Below is a small trained network, with its code and all its weights. Each question gives an input and a class and asks what happens when units are switched off, that is, made to give their printed mean instead of their output.

import numpy as np


def w(rows, s, z=0):
    codes = np.array(rows[::2]) - 128.0
    scale = np.full(codes.shape[1], s)
    scale[-1] = z or s
    return codes * scale


def f(y):
    return np.maximum(y, 0)


def log_softmax(a):
    a = a - a.max(-1, keepdims=True)
    return a - np.log(np.exp(a).sum(-1, keepdims=True))


def net(x, mask):
    res = np.array(x, float).reshape(1, 4) / 4 @ E
    y = f(res @ A[0][:, :-1].T + A[0][:, -1])
    res = res + np.where(mask, y, B[0][:, -1]) @ B[0][:, :-1]
    return log_softmax(res[-1] @ U[:, :-1].T + U[:, -1])


A, B = {}, {}
E = w([
[119,140,116,141,131,154,129],'x0',
[125,155,87,75,254,82,172],'x1',
[230,87,45,112,72,145,170],'x2',
[82,44,148,38,155,209,72],'x3',
],0.014)
A[0] = w([
[195,156,156,161,73,163,62,106],'N0',
[122,92,107,195,37,119,96,38],'N1',
[107,75,85,89,154,144,112,148],'N2',
[86,91,199,124,106,171,114,137],'N3',
[102,96,166,79,128,178,54,148],'N4',
[28,180,191,191,197,60,85,68],'N5',
[140,164,89,167,120,78,144,182],'N6',
[111,158,155,212,103,86,158,64],'N7',
[103,72,85,38,146,182,67,58],'N8',
[49,99,197,121,146,148,11,108],'N9',
[118,76,94,60,145,163,121,8],'N10',
[116,173,132,43,171,124,151,45],'N11',
[86,120,186,134,71,181,59,131],'N12',
[121,176,145,204,98,75,177,124],'N13',
[73,184,133,121,144,102,112,167],'N14',
[162,169,14,107,127,100,156,103],'N15',
[94,106,143,145,103,128,69,123],'N16',
[223,138,101,168,163,104,149,99],'N17',
[179,54,84,104,88,172,177,11],'N18',
[154,130,180,163,6,143,101,202],'N19',
],0.011,0.012)
B[0] = w([
[101,63,70,102,189,118,143,185],'N0',
[147,40,58,107,213,123,217,179],'N1',
[103,125,160,175,140,39,82,188],'N2',
[172,136,177,129,97,137,111,196],'N3',
[138,194,164,126,111,151,141,217],'N4',
[145,5,31,160,182,102,163,235],'N5',
[156,94,134,108,104,175,190,213],'N6',
[51,182,102,168,114,93,70,184],'N7',
[98,58,25,185,195,72,116,204],'N8',
[134,182,174,97,90,160,114,227],'N9',
[183,36,67,110,210,165,179,162],'N10',
[85,175,118,136,147,100,61,163],'N11',
[194,197,169,104,119,162,151,213],'N12',
[70,116,110,171,161,97,100,218],'N13',
[114,155,106,134,156,58,72,195],'N14',
[194,130,171,99,74,158,181,195],'N15',
[155,180,167,113,73,123,143,170],'N16',
[197,117,179,75,96,164,134,187],'N17',
[1,179,91,197,152,51,29,175],'N18',
[72,163,84,176,173,66,101,251],'N19',
],0.01,0.018)
U = w([
[61,182,132,144,137,116,9,86],'0',
[149,37,88,118,151,144,149,254],'1',
[185,170,234,60,55,203,123,48],'2',
],0.012,0.0039)

Each question gives the input, the list of numbers given to net, and the class t.
The units are the neurons (one row each of A and B). Each row of codes is followed by its name. A weight is (code - 128) times the scale printed after its matrix; where a second scale follows, it is the last column's (A, B and U).
mask holds one flag per neuron, in row order. A switched-off neuron (its flag False) gives its mean, the last column of its row in B, instead of its output. The means were averaged over made-up inputs and are rounded, as every weight is.
A unit's drop is (log p(t) with every unit on - log p(t) with that unit switched off) / (log p(t) with every unit on - log p(t) with every unit switched off).
unit that matters most: the unit with the biggest drop
top k neurons: the k neurons with the biggest drops, biggest first
drop when u is switched off: that unit's drop, to one decimal
input [-3,5,-4,-6], class 1: unit that matters most	N5
input [-3,4,0,5], class 0: top 4 neurons	[N5; N1; N6; N2]
input [4,1,-3,0], class 1: top 4 neurons	[N19; N18; N7; N5]
input [0,-1,4,8], class 0: top 3 neurons	[N18; N5; N2]
input [0,-4,7,3], class 0: top 2 neurons	[N18; N5]
input [7,2,1,0], class 2: top 3 neurons	[N5; N8; N19]
input [0,-6,1,-4], class 1: top 4 neurons	[N1; N0; N18; N9]
input [7,0,-1,3], class 2: top 3 neurons	[N19; N18; N13]
input [-1,6,0,4], class 0: top 2 neurons	[N5; N11]
input [1,3,-4,-8], class 1: top 2 neurons	[N5; N6]
input [-8,5,-4,-4], class 1: drop when N5 is switched off	0.9
input [-3,-2,2,2], class 0: drop when N5 is switched off	0.6
input [-2,-3,4,6], class 0: drop when N18 is switched off	0.2
input [-4,-2,6,5], class 0: drop when N18 is switched off	0.9
input [1,-7,2,6], class 0: unit that matters most	N19
